Each row is followed by its class.
[ -4  -2  20  -6   5  -4 -18  29  -1  25 -14  24   1  22  12 -10 -28  -4
 -19  43  25  -6  29  30 -23  21   7 -20  25 -24 -11  45   0   3  13] | T
[ 17  12 -24 -10 -12   3  -1  -1   2  16   6  -1  39   7   0  23 -36   5
 -12  23  26 -32  12  16  -6   7 -17 -10 -39 -44  -8  22  60 -32  -8] | T
[ 25   5 -19 -13 -23  -1  -8  -1   1   4  -1  -2  41   6   2  18 -25   5
  -2  30  22 -18   6  28  -7   6 -24   2 -39 -56  -2  14  59 -43  -9] | S
[ 12  -4 -23  -6 -13   3 -10  -3  -2  12   2   1  25  -1   3  26 -37   0
 -10  29  17 -21   0  21  -4   3 -22 -14 -22 -59  -4  15  57 -34  -5] | X
[ -2 -11  14   0  -7 -19  -8  23  18  17 -28   4  -8   4  19 -19 -11  -3
 -14  39  -7  -1  19  26 -26  18  34   5  18 -23 -15  16  18 -21  12] | G
[-17   3  38 -12  19  -5 -28  34 -13  27  -5  21  16  13  -6  16 -36 -23
  40  40  25 -18   5   4 -22   7  -2  59  -4  36 -27  -2  39 -35  11] | K
[ 11   3 -16 -12 -19   6   7   6   5   0  -8   2  29   6  -5  27 -24  10
  -4  13  17 -26   7  28  -9  -8 -20 -20 -31 -60 -32  43  62 -36  -3] | P
[ -4 -10  33   3  -4 -22  -9  30   7  23 -18  11   2  23  15  -8 -18  -1
 -19  32  -6   6  21  21 -30  14  18   0  18 -23  -3  27  13 -12   8] | K
[  3   1  25  -6  -4 -28 -26  20   9  24 -22   8   2  13  18 -20 -25   2
 -17  35   9  -5  19  25 -28  18  27   3  15 -16  -7  18  17 -19  10] | T
[  -3   22   -4  -25   -4   -2   13   -2   -1  -17   24   18   13  -31
   13  -39 -114  -15   -6  -36  -28  -10    5    1   12   10   45   27
    5    0  -14   50   52    2   11] | Z
[ 26  22  -9 -33  14  26  16  23  -6 -12 -37  -2  33  -7 -12 -20 -46 -25
  21  32  21  26   6  22  -5  -8 -37  48 -18   8 -46 -20  55   7 -14] | P
[-10 -20  16  -1 -10   6 -12  30   6  20 -19  12  -1  21   8  -7 -14  -3
 -18  50  13  -7  31  32 -24  21   8 -22  15 -32 -14  34   5  -5  13] | G
[  9  22  -2 -46  11  15  19  13 -12   5 -26  -4  40  -2 -17 -15 -61 -26
   4  30  21  21  12  15  -8  -5 -48  40 -29   3 -22 -41  76  -6 -16] | K
[ -6  10  31 -11   8 -10 -35  29 -15  13  -7  20  20   0  -3  14 -31 -28
  47  47  35 -16   0   4 -27  14  -6  59   5  29 -17  -2  31 -50  13] | S
[  8  30 -10 -33  -5  -3   2  -5   6  -9  28  21   7 -41  12 -46 -97  -3
  -1 -36 -12  -2   5  15  15  23  42  30  -4   1 -11  39  42  -3   0] | S
[ 12  -3 -14  -6 -18   2  -2   0  -6  -5  -2  -7  36  10   4  24 -38  -5
  -7  25   5 -26   5  16  -6  -8 -23   0 -33 -53 -12  23  71 -38   1] | Z
[-10 -17  33  -3   2 -10 -21  33   0  33 -14  18   4  42   5  -9 -16   2
 -18  48  13  -1  35  39 -22  12   4 -22  11 -32 -10  30   8  -3   9] | K
[-16  -5  17  -8  17   9   1  31  -1  13  -2  31  10 -10   0  11 -54 -41
  34  33  25 -16   8 -14 -25   6   7  38  15  20 -21  12  27 -32  15] | K
[ 19  27  -8 -40   3  14   2   9 -16  -6 -30  -2  40  -7 -14 -17 -56 -26
  15  42  32  24  10  22 -10   4 -55  44 -24  -2 -19 -36  68 -18 -16] | S
[  -2   18   -4  -23   -3    1   11    1    2  -15   28   12    4  -28
   12  -41 -108  -17   -5  -32  -26   -8    8    2    9    6   43   23
    8    5  -17   51   52    0   11] | Z
[  3  22  -4 -38  -6   2  27   7   7 -18  13  22  15 -31  -8 -24 -95 -12
  -5 -40  -5 -10  -9  -8   2  12  34   2   6   2  -7  54  40  -5  11] | P
[ -8 -14  22   7 -15 -17 -19  27   6  19 -25  11   1  16  16 -18 -10  -3
 -21  38  -7  -3  21  27 -28  18  18   0  19 -22 -16  23  13 -24   1] | G
[ 10  18 -13 -26  17  15  10  11 -15 -13 -33  -9  27 -12  -5 -25 -58 -39
  14  36   7  23  11  15  -3  -9 -36  50 -13   3 -35 -30  58   9 -11] | Z
[ 24   1 -25  -8 -18  11  -3   2  11  14   3  -8  38  13   2  26 -33   6
 -13  27  24 -29   8  15 -11   7 -18  -8 -40 -51  -3  21  60 -34  -7] | T
[ -3 -14  18   8   0 -21 -28  23   2  21 -17  10 -18   7  18  -8 -19  -1
 -15  40   1   2  15  30 -24  15  12  -2  34 -32  -8  16   7 -18  15] | X
[-12 -13  27 -11 -10   4  -4  31  -1  17 -19   8   1  24   5  -5 -25  -4
 -11  45  23   5  24  39 -29  15  11 -22  27 -35  -2  44  11   0  26] | N
[-13 -14  30   2   2  -7 -10  36   1  29  -9  22   0  32   6  -7 -21  -5
 -14  42  12  -3  35  29 -24  17   7 -14  18 -25 -11  35  -3   3  11] | K
[-11 -16  24 -10   7   0  -4  31   6  25 -10  13  -8  29   6  -7 -26   0
 -13  45  20   0  37  36 -21  14  10 -21  17 -32  -9  39   1   4  24] | K
[ 19  11 -24 -20  22  22   7  14  -9  -1 -22  -6  14 -22  -2 -14 -51 -31
   8  37  16  29   4  16  -4   0 -37  35   3  -5 -21 -35  41   7 -10] | X
[ -7 -19  25   1  -3  -4 -15  32  -1  16 -26  21   5  18  15 -11 -14  -8
 -17  51   7   4  27  25 -26  19  15 -23  26 -24  -9  29   1  -7  13] | G
[ 21  22  -9 -30  19  27  23  25  -1 -14 -34  -7  30 -13 -17 -16 -44 -25
  18  27  19  22   5  16  -5  -5 -36  49 -14  10 -38 -26  45   7  -7] | P
[ -6   2 -20  -8 -20  14   5   3  -4  11  -3  -6  36  12  -9  36 -41   8
  -4  16  15 -18   9  30 -14   3 -17 -20 -30 -63 -10  47  73 -33  -1] | N
[ 22  29  -8 -40   4  19   6   6 -15  -9 -27   2  41  -6 -12 -11 -60 -22
  20  35  32  23   8  17  -6   2 -51  50 -26  -1 -21 -36  73 -17 -14] | S
[-17  -9  19   4   7   8  -8  24 -11  -4  -5  20   6 -15  11   6 -58 -53
  43  43  21 -19  10 -14 -31  -4   7  40  26  17 -29  23  27 -33  23] | Z
[-15  -6   9   8  15   9 -10  23  -4   9  -3  32  -4 -23   9  13 -48 -50
  34  43  27 -15  -4 -18 -27   7   4  36  42  16 -15   8  12 -34  18] | X
[ 10  23 -13 -33  10  27  20   9  -8  -6 -38   2  35  -3  -9 -14 -59 -22
   9  35  12  21  10  12  -5   2 -39  51 -21   7 -33 -38  81 -13 -15] | G
[  3   1  25   0  -4 -27 -19  20   9  21 -20  13   8   9  24 -26 -21  -2
 -25  32   3  -3  17  26 -28  16  24   3  21 -23  -6  21  10 -10   4] | T
[  5   0 -22   7 -14  -5 -10  -3  -1  19   0   3  23   8   3  36 -35   4
 -11  21   4 -18   3  19 -12   3 -19 -19 -17 -67  -9  29  63 -35  -6] | X
[ -8  -5  28   1  11  -4 -46  28 -18  22  -8  18   9   1   2  17 -32 -34
  41  55  30 -11  -5  -3 -25   6  -5  45  20  28 -17  -6  26 -43   9] | X
[ -7   5  12 -11   9   6 -11  23  -3   9 -12  30  13 -20  11   4 -54 -44
  33  40  40 -17   2 -15 -32  10  12  36  22  23 -21  21  21 -32  11] | T
[  1  -9  23  15  -1 -25 -21  20   8  25 -20  12 -16  14  18  -7 -16  -6
 -14  41  -3   3   8  19 -27  17  18   8  36 -26   0  12   9 -15  13] | X
[ -4 -14  26   3 -12   3 -24  32  -4  15  -5  25   7  33   3  -1 -21   2
 -12  44  24  -5  32  37 -23  23  -9 -14  18 -41  -5  39  -4 -12  13] | S
[-16  -5  12   5  14  11 -16  28  -8  13  -1  31  -2 -21   5  20 -51 -45
  36  44  29 -18  -2 -15 -25  12   1  39  35  15 -18  12  18 -36  19] | X
[  8  17 -14 -33  13  26  14  21 -16   1 -26 -16  33  -5 -17 -18 -59 -28
  15  30  19  28   7  29 -12  -2 -38  45 -17   8 -23 -28  66   3 -11] | N
[ 22  23 -20 -31  21  25  10  16  -6   2 -21  -8  30  -8  -5 -15 -57 -20
   8  31  27  19  14  18  -7   3 -34  45 -19   7 -27 -24  49  10 -11] | T
[ 23   2 -18 -19 -28   6  -7  -2  -2   1  -1  -5  36  11  -2  23 -26   7
  -2  32  31 -17   8  26  -8   7 -31  -9 -38 -58   1  24  55 -43  -7] | S
[ -6  13  25 -18  18  -3 -31  28 -14  20 -15  16  21   4   0   9 -41 -31
  35  48  42 -19  -5   1 -29   9  -5  55   8  37 -20  10  37 -40   9] | T
[  7  21  -5 -39   9  19  18  15  -9   2 -28  -4  41   0 -16 -16 -62 -26
   6  32  19  21  16  15  -8  -5 -45  45 -27   0 -27 -37  73  -9 -19] | K
[ 18  23 -11 -33  20  25  14  22  -7 -11 -35  -2  33 -10 -16 -22 -42 -22
  19  29  21  22  10  29   0 -10 -42  48 -20   6 -51 -29  52   7 -15] | P
[  -8   16   -7  -36  -13    7   22    7   -2   -1   20   11   19  -19
  -10  -24 -105  -19  -10  -31   -3   -4  -11   -2   -6   18   31   -1
    6    2   13   55   57   -7    6] | N
[ -9 -13  26 -13   5  -9  -4  31   1  24 -13  18  -6  31   6  -9 -25   3
 -16  38  17   5  33  34 -22  13  16 -30  21 -32  -6  44   1   6  21] | K
[ -3 -10  15   0 -11 -18 -10  23  14  15 -31   9  -2   5  20 -20 -13  -5
 -16  44  -4  -6  19  26 -24  19  30   8  17 -24 -14  17  16 -24  10] | G
[-18   0  31  -7  -2   2 -28  35 -23  20  -9  13  22   7 -11  15 -36 -35
  42  41  32 -11  -4   2 -34   8  -4  40   7  36 -18  10  37 -37   6] | N
[ 14  18 -10 -28   8  18   4   8 -16   4 -29  -2  30  -7 -11 -11 -67 -32
  10  44  25  23   5  11  -9   2 -49  43  -9  -2 -18 -44  65  -7 -14] | X
[ -8 -25  13  -6  -1   3 -10  34   6  19 -20  12  -3  24   6 -11 -16  -7
 -15  55  20  -5  32  33 -27  17  13 -34  23 -32  -9  34   1 -10  19] | G
[ 22  20 -16 -35  18  14   4  10 -14  -8 -25  -3  26 -14  -6 -19 -50 -19
  18  29  23  28   8  28  -4   4 -42  46 -18  -2 -21 -30  48  -3 -11] | S
[  0   1  24  -4  -3 -21 -19  23   6  22 -16   9   2  15  17 -16 -25   2
 -24  33   9  -6  20  27 -29  19  16  -1  20 -21  -5  30  13 -14  10] | T
[ 16   2 -28  -7 -22  10  -2  -2   1   1   4  -1  34   2  -4  28 -30   4
  -5  25  24 -25  10  21  -5  11 -34 -10 -39 -61   2  24  50 -42  -8] | S
[ -1 -13  23   6  -5 -26 -26  26   3  23 -19  11 -12   7  20 -10 -16  -7
 -18  48   4   1  14  29 -27  17  14  -3  37 -32  -3  15   5 -18  14] | X
[   1   22   -1  -34   -4    0   35    2   10   -3   21   21   20  -25
    3  -23 -101  -20  -10  -31  -11   -3   -6  -22    0   14   40   11
    5    5   15   45   47   -5    6] | K
[ -9   0  27  -8  13  -1 -40  30 -15  14  -5  29  17   2  -3  15 -33 -27
  48  45  38 -20   2   9 -24  13  -7  52   5  22 -23   3  27 -46  12] | S
